The four nearest rows among all rows above each row, by straight-line distance, nearest first (none for the first five rows):
In the rows, zero is written as 100.
1: [ 89  90  53  99 104 112  90 112  94 106 114  88  81 111  93  90 101 112
  93  86  95  87  98 105  85  84  96 129  98 107  97  93  83  84  97 114
  94  80  92  82 122  93  99 103 105]
2: [ 90 104  34 108  95 124  86 100 103 117 100  81  86  78  98 114  89  85
  93  84 106  85 108 112  76  93 128 104 110  93  97  88  75  85 118  94
 102  51 101 121 107 103 106 106 105]
3: [103  95  33 111 115 122  93  91  91  98 108  93  92  87  96  92 106 104
 108 101 103  83 104 104  92  87  98 105  95 107 120 105  80  82 100 100
  90  61 100  99 103  98  99 109 113]
4: [155 105  62  95  72  85  86  87  79 108 115 134 136  57  91 115  86 112
 105 127 103 146  76  73 113 114 114 105 110  92  50  99  37 120 105  85
  89 120  58 112  98 155  46  87  72]
5: [ 94  93  49 109 116  98 106  98  75 115 108 101  88  84  90 123 108  92
  90  91  94  95  86 102  77  92 113 109  94 111 115 114  63 102 107 100
  95  49  96  85 117 106 102 104  84]
6: [ 90  85  92  91  77  92 109  83  87 106  98 102 107 101 102  85 104 106
  95 100  97  95  94  94 100  97  89  99 102 108 100  98 103 107 104 110
  92  76 100 105 105 105  83  91  92] => 1 3 5 2
7: [122 107  97 108  49  96  97  98  83 119  99 123 122  89 105 106  83  97
 121 109  88 119 103  91 111 109 110  94 106  83  77  88  76 106  98  85
  81 134  91  95 104 145  69  99  77] => 4 6 1 5
8: [130 122  77  99  24  89 100  93  76 105  95 127 106  85 102 100  83 101
 117 132  97 128  98  73 123 125 107 121 102  81  65  99  73 115 105  81
  77 145  85 114  74 151  70  79  68] => 7 4 6 1
9: [ 86  80  72  91 112 115 103  91  82 113 115 105 114  94  94  99 106 125
  88 102  97 111  90  98  90  89  93 117 110 116 110  98  90  88  99 109
 109 104  92 109 106  82  91 112 109] => 1 6 3 5
10: [118 122 141 102  44  88 113  94  86 120  89 135 147  83  88 103  73 103
 110 118  81 126  79  85 136 133 110 101  80  97  80 108  58 108 106  90
  99 183  71  95 105 145  67  66  65] => 7 8 4 6
11: [ 98  89  55 114 135 114 115  98  86 117 108  92  92  93 100 110 114  99
 104 104  97  77 104  92  88  84 100 106  87 102 118 106  71 103 106 110
 119  69 100  85 108  77 104 101 101] => 3 5 1 9
12: [ 92 102 111  87 101  95 104 103  84  99 106 101 104 100 104  98 106 107
  90  83  93 107  98 100 105  89  96 118  95 121  88 114 105 103  94  93
 104 106  96 104  95  89 101  99  94] => 6 9 1 11
13: [ 94 111  59 117 107 119 109  92  97 102  90  85  88  94  95  97 114  98
 103  95 105 100 106 109  70 106 107 106  97  98  97 101  81 109 124  93
 105  66 105 105 104  99  88 102 112] => 3 2 11 5
14: [ 99  89 122  84  96  99 107 105  78 104  87 112 108  76 100 106  96 104
  79 111  94 114 106  93 117 103  99 102 103 112 118 100  92  94 102 115
 111 149 103  88 100 108 120  92 117] => 12 9 6 7
15: [105 108  96  95  79  98 110  93  87 105  92 106 120 104 103 102  89 110
  96 119  97 127 100  97 114 118 119  94  92  97  81 103  94 113 110  89
  97 130  70 103  93 118  81  94  85] => 7 12 6 14
16: [139 117  97  99  43  97  97  94  66 109  94 127 121  78  94 109  61  96
 112 116  87 114  93  96 139 122 106  97  97  90  74 105  75 114  87  67
  80 180  83 110 103 155  74  80  79] => 7 8 10 15
17: [ 73  74 115  80 116 104 110  87  77 107  95 130  85  57 109 129 114 103
  89 106  91 118  88  91 111 114  86 109  99 113 129  91 101  96  93 104
 113 184 113  70 108 126 128  75 108] => 14 12 9 15
18: [ 90  84  99  93 122 104 125  88  48 105  81 120  94  40 122 119 118 113
  94 108  84 107 100  97  99 118  85 102 103 106 115  97 110 104 100 103
 114 180 112  79 108 139 149  82 120] => 17 14 12 9
19: [110 120 102 110  34 117 100  96  96 109  90  98 127  92 105  97  95  76
 135 116  83 101  97  78  91 109 130 112 108  77  87  95  63 107 113  91
  96 140  80 119  86 149  82  94  71] => 7 8 15 16
20: [104 106 106 111  87 103 104 115  96 101  98  88 108  98 108 100 109 106
 103  91 107 107  95  96  99 102 104  98 101  90  81 109  92 104 102 105
  98  89  88 103  94  96  96  93  98] => 12 6 15 13
21: [ 86  82  88  88 122 108 103 111  64 110  99 119  96  48 118 111 134 106
  70 114  99 107 103  90 103 105  91  91 115 112 123 100  78 105 102 122
 109 179 123  69  96 116 145  79 110] => 18 17 14 9
22: [128 131 102  95  49 104 119  95  86 119  98 114 137  70 106  98  76  94
 129 118  88 114  94  83 116 126 119 103  92  85  87  89  53  90 109  84
 104 159  67  99  89 149  98  86  64] => 19 7 10 16
23: [ 69  83  83  83 118  98  99  93  76 105  93 109  89  41 122 116 113 102
  72  96  94 110  89  90 111 112 106 106 114 119 122  87 102  90 106 107
 104 167 120  75  99 125 141  92 104] => 21 17 18 14
24: [134 115 104 103  23 107 116  80  97 118 101 130 135  81 103 101  97  89
 122 118  82 117  95  84 115 124 120  99  91  88  87  96  70 107 118  88
  94 155  76 120  94 148  78  83  79] => 22 19 7 8
25: [120 140 105  98  37  93 122  82 104 109  89 118 126  97  92 107  90  79
 129 128  79 105  91  84 117 113 125 111 101  80  77 101  59 105 117 103
  83 179  79  85  81 156  86  81  68] => 22 24 19 10
26: [132 134 124 101   5 104  91  83 102  91 113 114 143 103 122 115  64 101
 129 133  87 116  82  80 115 118 123 110  95  83  48 105  38 106 122 105
  98 143  82 176  97 101  50  89  68] => 24 19 8 22
27: [138 126  88  89  49 112  88  99  86 120  88 136 122  80 102 101  92  95
 115 121  90 113  95  81 117 132 102 104  97  81  68 100  68 109 123  76
  91 152  84 105  90 144  72  92  69] => 8 24 7 22
28: [ 77  85 109  83 101  96 104  90  74 108  89 129  98  60 119  96 127 131
  64  91  90 117  93  90 123 110  85 102 103 125 124 109  79  99  93  97
 114 185 101  84  99  90 148  81 104] => 21 17 23 14
29: [121 127  84 107  36 101 110  99  86 117  96 119 123  84 123 101  77  99
 130 121  91 117  90  90 108 117 114  89  82  85  63 103  70 105 124  90
  93 150  66  97  90 148  86  86  86] => 22 24 27 7
30: [101  97  98 107 108  97 120  97  97 101 105 101  98  94  93 108 102 109
 114 114 103 105 110  96 121 106  90  84  96 103  89  95  99  96  91  95
  97  85  87 101 103  90 104  94 108] => 20 6 12 9
31: [146 152 111  95   4 108  97  65 109  92  90 103 141 107 122 100  65 100
 138 126  98 117  83  75 101 102 136 109 119  72  67 100  39  97 122  99
  84 103  81 162 119  92  67  91  68] => 26 19 24 29
32: [139 117  54 118  48  95  91  95  80  94 109 122 137  48  98  87  84  91
 109 131  88 134  93  80 117 115 100 107  98  84  38  85  43 110 111  71
  83 110  53 121  88 171  75 100  72] => 4 8 27 29
33: [ 95 110 109  98  56  93 100  97  94 121  95 110 110  80  96 110  90  97
 108 127 113 118  92  85 109 106 106 102  92  94  71  93  96 115 112  84
 102 128  81 101  92 132  84  83  72] => 15 7 29 27
34: [105  81  28 109 128 112 108  96  98 100 118  78  77  78 100 105 101  97
 100 101 102  84  95  78  94  84  78 108  92 111 120 103  57  81 108 113
  92  61 111  74 126  92 118  93 108] => 3 11 5 1
35: [139 140  35 104  55 107  81  96  87 103 119 114 129  45  80 105  84  85
 110 131  96 125 102  84 114 106 117 113 108  91  54  92  52 127 125  82
  86  96  87 108  95 160  64 107  66] => 32 4 27 8
36: [117 120  95 103  82 106  89  86  75 105  91 116 111  95 106 107  98  98
 107 134  88 119  99 104 112 103 107  92  92  94  83 109  89 108 121  85
  92 126  92  93 104 123  95 100  71] => 15 33 7 27
37: [105  95  84 104 101 117 107  90  77 103  82  96  90  69 122  91 113 110
  81 107  94  86  90  95 107 108 110 110 105 105 108 108  98  87  87 112
 114 128 110  83  98 116 140  90  93] => 14 23 21 12
38: [122 133 100 105  43  89 109  93  92 105  83 123 125  92 109  96  89  82
 120 113  85 106  98  84 114 121 127 100 101  75  68  98  54 103 116  86
  92 159  62 101  83 165  86  83  77] => 25 29 22 24
39: [ 80  91 100  89 114  93 110 105  72  97 102 111  97  55 118 111 129 135
  75 108 103 104 103  93 111 121  82 119 102 109 127 102  84  89  98 112
 105 166 114  80 108  91 130  94 113] => 28 21 23 14
40: [136 141 120 100  29 112 108  76 120 106 102 106 146 109 130 101  56  90
 140 127  81 108  96  69 112 105 123  87  96  74  70 110  40  98 113  99
 101 151  80 150 115 102  66  91  90] => 26 31 24 19
41: [128 134 109 106  13  99 112  68 116  89 103 123 130 101 104 103  66 113
 120 137  78 103  75  72 117 106 111 100 112  82  60 108  31 101 107  96
  94 127  83 139 115 114  62  75  78] => 40 26 31 24
42: [122 120  83 110  46 104 106  79 105 126  93 107 128  93  98  97  79  94
 118 123  81 112 100  87 116 124 126 113  99  75  73 109  66 102 122  90
  87 155  79 110 101 160  90 101  75] => 38 24 29 19
43: [123 124  83 108  82  97 101  99  80 118  77 107 120  90  91  98  87  98
 107 119  94 107  95  84 104 106 117  90  90  87  76 102 101 109 117  88
  94 114  81 100 104 148  91  97  67] => 36 15 33 7
44: [ 92  99  43 116 120 104  97  90  90 105 100 100  85  77 110 107 119  98
 102 104  96  86 110  99  82  92  91 113  95 110 128  97  51  70 125 117
  92  59 102  73 124  96 122 108 101] => 34 3 11 5
45: [116  99 103 102  90  95 100 110  90  87  92  94 105  96 115  95 100 102
 109 103 107  97  93  90 104 104  99 103 105  96  88  96 107  88 108  81
 100 108 113 115 102  93 103 108  93] => 20 12 30 6
46: [147 112  79 111  54 105  92  87  92 103  84 117 126  77 110 107  84  94
 116 124  96 113  84  84 109 121 111 102  99  82  73  99  68 107 124  76
  81 131  82 110  95 145  71 107  69] => 27 7 42 29
47: [127 116 130  96  34  90 103  92  91  96 105 124 142 100 114 104  65 117
 117 133  88 118  91  70 107 108 122 115  90  71  62 110  44 118 102  85
  96 163  84 122 105 112  59  92  80] => 41 40 26 24
48: [ 85  85 122  85 144  96 102  85  45 100 104 119  99  50 116 133 102 112
  79  93  92 130  91  98  96 127  89  70  99 133 115 107  99 108  93  95
 102 197 113  87 107 149 130  79 105] => 18 17 23 21
49: [109 116  88  87  63  89 103 107  77 106  99 108 115 107  93 107  99 106
 108 106  90 116 103  79 110  97 114  97  91  91  80  95  93 103 108  98
 105 118  84 121  89 119  91 103  85] => 15 43 33 36
50: [129 112 118 102  24  97 113  76  90 109  91 110 132  85 100 110  98  73
 120 117  82 105  90  76 111 128 126 117  96  85  91 101  52  95 101 102
  95 168  63  99  92 151  86  77  84] => 24 25 38 22
51: [161 117  32 122  58 109  89  96  96  99 106 116 140  56 105 126  69  98
 104 127  98 126  83  76 104 108 111 100 110  77  54  77  52 120 103  98
  85  79  66 108 107 156  65 105  85] => 35 32 4 46
52: [ 80  90 124  90 136 103 110  72  26 110  98 120  96  58 113 114  96  99
  95  93  78 143  90 107  85 115  84  91 104 117 122 101 107  95  95 100
 123 191 103  81 111 139 142  69 107] => 48 18 17 23
53: [ 62  84 140  64 101  85 117  93  76 114 109 113 113  70 123 117 101 156
  67 100  81 138  77  97 145 115  85  96  97 121 121 130  86 102  77 111
 101 200 106  64 118  96 100  68 112] => 28 17 39 14
54: [161 128  37 117  80 108  96  90  90 102 111 127 134  54  94 120  76  91
  99 123  88 151  83  91  99 109 122 105 111  89  29  83  37 118 100 101
  78  64  70 105 100 156  51  97  67] => 51 35 4 32
55: [ 96 118  36 122  91 114 103  80  91  98  90  87  98 102 105  92 110  77
  99 102 104  89 103 104  82  92 133 106 115  92 106  91  88  88 122  92
  92  40 107 113  93 104 128 122  96] => 2 13 3 5
56: [ 82  97  96  84  94  97  92 108  69 113 109 124 113  91  86 105  97 130
  86  83  96 130  94 102  99 113  98 113 102 109  88  97  95 100  92  99
 120 127  94 104  95  96  55  89 102] => 12 9 15 49
57: [131 133  89 112  29 114  96  80  96 101  92 104 125  96 108  97  70  96
 121 127  96 109  89  72 102 112 126  96  80  76  57 106  54  92 119  88
  88 115  72 118  84 127  78  86  65] => 46 29 19 42
58: [103 109  83 120 112 111  98 109  88  87 100  85  89  89 102  97 117  94
  92 105 110  98 108 100 105 111 106 104 110  93  96  92 101  97  98 106
 102  76  92 110  91  92  99 112 105] => 20 30 13 45
59: [ 94  90 118  90 106 104 103 100  99 107  97  95 105  95  98 113  99 103
  97 104 100 104 109  86  96 108  90 107  86 103 103 101  99  81 103  98
  98  91 105 101 100 103 109  92 102] => 30 12 20 45
60: [106  86 106 106  92 112  96 109 104 107 100 100 107 105 113  93 105  88
 100  99 106  89 109 104 102  97 107  85 106  95  85 103  95  98  90 102
 104  80  85  94 110  93 141 102 105] => 20 30 59 58
61: [ 89  98 123  79  99 102 109  99  93  87 105 104 112 102  98 101  82 109
  85  94 101 112 101 104 104 106 105 109  83 103  84 113  87 111 102 102
 100 101 100 113 109 104  84  94 103] => 12 59 20 6
62: [131 121  84 110  43  93  90  98  86 112  88 112 126  87  90 107  74  95
 127 117  90  98 107  75 108 120 109 102  92  84  69  98  87 110 111  85
 101 113  84 106 100 138  86  95  72] => 43 7 46 27
63: [118 126  92 106  53 101 109  79  80 123  91 124 119  88 115  93  81 105
 102 132  87 112  96  96 119 123 114 100 102  79  75  98  67 111 100  79
  90 150  81 111 103 145  81 101  79] => 42 7 27 29
64: [115 112 146  84  42  83 120  97  76 120 106 126 135  88  98 121  74  91
 110 107  82 120  84  85 130 135 108 115  94 103  84 110  64 102  90  93
 103 200  56  96  91 146  68  70  78] => 10 50 16 22
65: [169 118  70  98  57  86  91  87  96 102 117 121 132  47  98 119  75 111
 106 124  82 142  84  80 104 110 113 105  79  83  47  97  55 112 113  90
 103 127  73 110  99 158  54 105  87] => 4 32 46 51
66: [155 134  76 107  54  84  97  94  84 106 106 125 136  57  77 106  88 103
 106 129  94 142  71  75 125 115 116 112 104  89  69  97  31 113 101 100
  85 119  78  97 107 160  57  94  76] => 4 65 32 35
67: [144 126 112  88  23  98 100  70 106  94 112 107 122 109 131  93  57 102
 129 127  92 119  85  83 109 114 121  97 109  71  76 109  56 104 121  86
 100 120  78 146 132 108  66 107  89] => 40 31 41 26
68: [112 114 133 102  25  90 114  81  99 119 106 114 130  77 101 100  92  91
 134 121  78 110  81  80 118 130 129 108  88  88  94 111  70  91 101 104
  86 166  73  91  81 167  93  86  83] => 50 25 24 22
69: [142 130  64  99  52 101  97  94  89 102 106 118 137  55  78 116  80  99
 103 137  87 141  79  80 124 113 122 100  99  83  34  90  55 113 103  87
  87 126  70  99  90 149  70 108  71] => 66 65 32 4
70: [126 112  85 102  70  97 101  94  94 108 104 122 114  99 111  96 103 103
 108 112  98 120  93  90 118 110 112  93  94  95  85 112  94 106 107  98
  88 109  81 104  86 131  87 102  93] => 15 49 36 43
71: [149 138 123  92  20  97  91  78 105 100 100  97 136 118 122 115  37  93
 139 137  88 137  96  69 101 101 132 109 103  70  80  88  53 102 112 101
  87 128  77 154 111  88  48  86  80] => 31 40 67 26
72: [125 112 112 113  41  98  98  87  78 100 100 126 130  90  92 109  67  98
 119 118  97 112  91  79 120 114 112 104 108  88  70 111  61 110 113  98
  96 152  77 100  90 154  80  81  69] => 38 7 24 29
73: [ 80 106  93 105 133 107 104  79  49  97  82 119  88  36 118 109 116  79
  97 108  86 116  90 109  88 115 100  96 104 110 126  84  98  89 105  97
 106 146 115  74  98 149 152  87 100] => 18 23 52 17
74: [ 98 100 103  95 108 109 104 105  92  98 108  93 100  94  96  97 101  99
 101  93  92 101 102  95 115  98  99 112  99 105 101  97 108 100 107  93
 104  90 100 104 101  91 108 104 103] => 12 59 30 45
75: [ 89 101 126  83 127  94 118  66  50 100  95 115  93  65 119 107  93 119
 102  97  84 133  90 102 104 119  81  93  99 120 127  95 107  96  95  77
 106 200 114  78 106 139 142  86  95] => 52 48 18 17
76: [113  96 101 108  99 101 101  99  82 104 105  93  97 108 107 108 107 108
  92  97 113 104  83 103  94  98 107 104 111  94  95 108  90 102 100  97
  94  81  88 100  95  95 108 110  97] => 20 74 58 45
77: [ 82 107  81 120 134 101 118  88  64  98  99 109  76  53 123 118 110  91
 100 117  87 104 100  99  89 103 119  88 104  96 119  87 102  92 103  99
 112 136 112  87  96 165 190  82  96] => 73 18 23 37
78: [ 60  99 106  83 137 101  98  92  63  96  91 129  82  42 119 105  91  97
  90  97  88 109  83  99  98 108 105  86  99 105 137  93 114  93  88  91
 107 171 118  78 110 142 142  82 108] => 73 23 17 18
79: [ 94 102 114  94 118 103  99  93  87 104  96 118  94  55 128 104 110 104
  81  97  93 114 105  85 103 114  95  98  95 107 124 107  91 102  95 114
 117 157 104  76 109 109 141 102 102] => 14 39 23 21
80: [ 76  90  93 102 136 111 108  96  61 111  96 113  91  41 119 104 115  97
  98 103  83 112  85  99  95 114  86 101 101 114 124 102 107 103 107 106
 105 166  94  72 109 125 146  80 106] => 18 73 23 78
81: [ 99  91  91  99 105  95  97  95  91  90 102 106  83 102 107 106  94 122
 109  91  92 112 101 103 104  86  98 102  89 104 106  92  93 105  89 104
 103  94 102 108  98  89  97  96 105] => 74 12 30 76
82: [ 93  93 126  73  87  92 105 100  77  98 107 114 103 102  87  98  94 121
  91  95  91 121  84  92 131 102  75 101 105 113  94 119 101  98  87 113
  95 147 119 100 105  92  95  93 105] => 14 12 61 56
83: [ 82  94  72 102 114 111 115  86  77 103  84 105  82  42 114 105 126  86
 100 112  89  92  93  76  75 105 102 104  95  99 124  88  92  93 113 104
 110 157 119  75 105 137 148  85 102] => 73 80 23 18
84: [152 127  30 115  53 107  94  89  95 100  97 113 111  40 104 102  91  81
 108 127  88 114  83  83 109 105 116 104  89  84  46  85  44 100 127  87
  79  72  98 101  99 169  73  94  62] => 35 51 54 32
85: [138 119 134  87  41  87  95  96  70 121  92 143 134  78  94 109  69 126
 106 126  84 138  67  86 141 143  97 100  88  97  83 110  64 122  82  92
  83 197  80  92  85 135  66  88  71] => 10 64 16 72
86: [108 118 104 106  25  98 104  85  89 118  95 104 127  77  97 100  79  82
 138 115  88 108  88  94  99 113 122  98  84  89  83  80  49  88 104 105
  99 156  67  84  82 158 102  76  80] => 22 50 68 38
87: [ 70  94  99  85 110 100 112  88  70 100 102 115  94  62 124 113 116 112
  73 113  93 116  94  92 108 113  76  85  88 119 105 113  81 113 103 106
 118 181 121  65 113 132 141  82 103] => 21 17 79 18
88: [126 143  95  98   7 102 102  74  82 103  84 113 128 100 119  99  80  94
 128 118  78 108 100  72 100 107 131 101  86  69  68  95  38 101 114 109
  90 135  78 133  98 110  78  93  80] => 57 40 41 31
89: [103 111 108 115  76  91 101 102  94  96  90 101  98 107 116 103  96 107
  95 109 100 105  99 101  97 111  92 102 101  94  78  85  97 111  95 100
  97  83 112 107  95 103 114 112  88] => 20 45 76 74
90: [ 98  95  99  95 103  96 100  98  95 105  97 112 100  91 101 102 126  98
  94  95 107  90 103 106  88  98 106  99 100 109 102  90  99  98  90 102
  99 100 105 107  99 103 118 105 102] => 74 59 76 12
91: [160 119  28 104  54 109  89  96  84 110  87 120 140  53  91 109  90  91
 111 126 108 124  89  83 102 104 137  97  89  86  51  85  53 122 114  94
  89 108  74 112  95 155  80  94  67] => 35 51 69 84
92: [126 126 117  90  38  97  90 103  80 114 101 120 125  81  91 101  94  88
 113 116  82 110  86  68 117 125 129 116  85  80  73 109  55 112 106  76
 102 167  74  97  86 154  76  92  88] => 38 50 27 72
93: [ 87 100  85  93 126 121 101  96  73 109 101 113  89  51 124 104 110 115
  74 107  99 104  92  95 113 115  92  95 114 101 132  91  90 116 113 107
 105 161 114  71 103 134 143  93 106] => 23 21 80 79
94: [106 119  92 108 103 120 107  97 108  98  85 107  90  99  97 108 107  89
  92 110 102  93 107 102  97  95 106 100 110 113  97  87 111 103 102  83
 101 102  89 102  87  85 132 112 105] => 90 74 58 60
95: [106 103  96 123  98 113 119  99 111  98 100 103  88  92 102  99 102 108
  93  91  89 110 112  91 102 110  99  88 108  93  96  93  97  89 104 108
  94  92  87  87  99 105 124  98  95] => 30 20 74 60
96: [139 127 139  98  21  96 102  86  98  93  95 120 118 105 114 111  56 101
 108 128  77 135  75  68 131 115 128 100  90  81  61 101  44 108 108  92
  88 166  66 129 107 110  54  87  57] => 47 26 41 40
97: [ 78  90  96  81 114 109  96  86  64 111  94 112  89  67 111 118 120 126
  68 116  86 102  92  92 108 100  78 108  90 112 117 114  76  96 106 109
 106 198 120  54 111 112 140  93 118] => 87 21 39 17
98: [141 134 116 106  18 108  85  84 116 101 105 101 141  98 110  97  57 111
 135 110  95 113  96  80 117 104 121 105 107  71  69 103  40 104 119  92
  91 124  84 160 130  93  76  88  65] => 31 67 40 26
99: [ 80  90 102  79  94 103 106  98  74  96  84 124  87  58 108  94 124 106
  72  85  98 114 105  82 107 111  88  99  99 106 111 104  88 105  96 108
 106 170 114  69  98 100 125  84 105] => 28 79 39 21
100: [ 80  98  65  82 116 121 106  96  90 109  87 120  83  49 122 115 142 104
  70 115  93 118 106  99 113 124 101 107 108 105 113  99  65 100 107 122
  99 163 123  64 103 109 141  83  93] => 21 93 23 99
101: [ 82  89 101  66 129 115 112  88  77 109  96 118  96  60 122 106 115 123
  84  97  85 117  89  88 110 115  81  95  92 111 123 100 107 112 113 109
 113 179 134  71 116 124 153  85 104] => 87 93 17 18
102: [142 124  72 114  36 106  97  84  85  99  86 139 124  87 110 116  88  85
 117 128  93  98  87  80 106 112 120  97  88  91  61  86  72 104 120  97
  88 132  81 108  94 141  88 100  74] => 46 62 29 27
103: [101 104  76  98  97 117 101  97  86 103 105  85  91 112  98 100 101 105
 102  95 100  85  99 105  93 100 101 117 116  98  97  87  92  90  92 117
 112  83  88 118 100  99 102 111  93] => 58 76 74 1
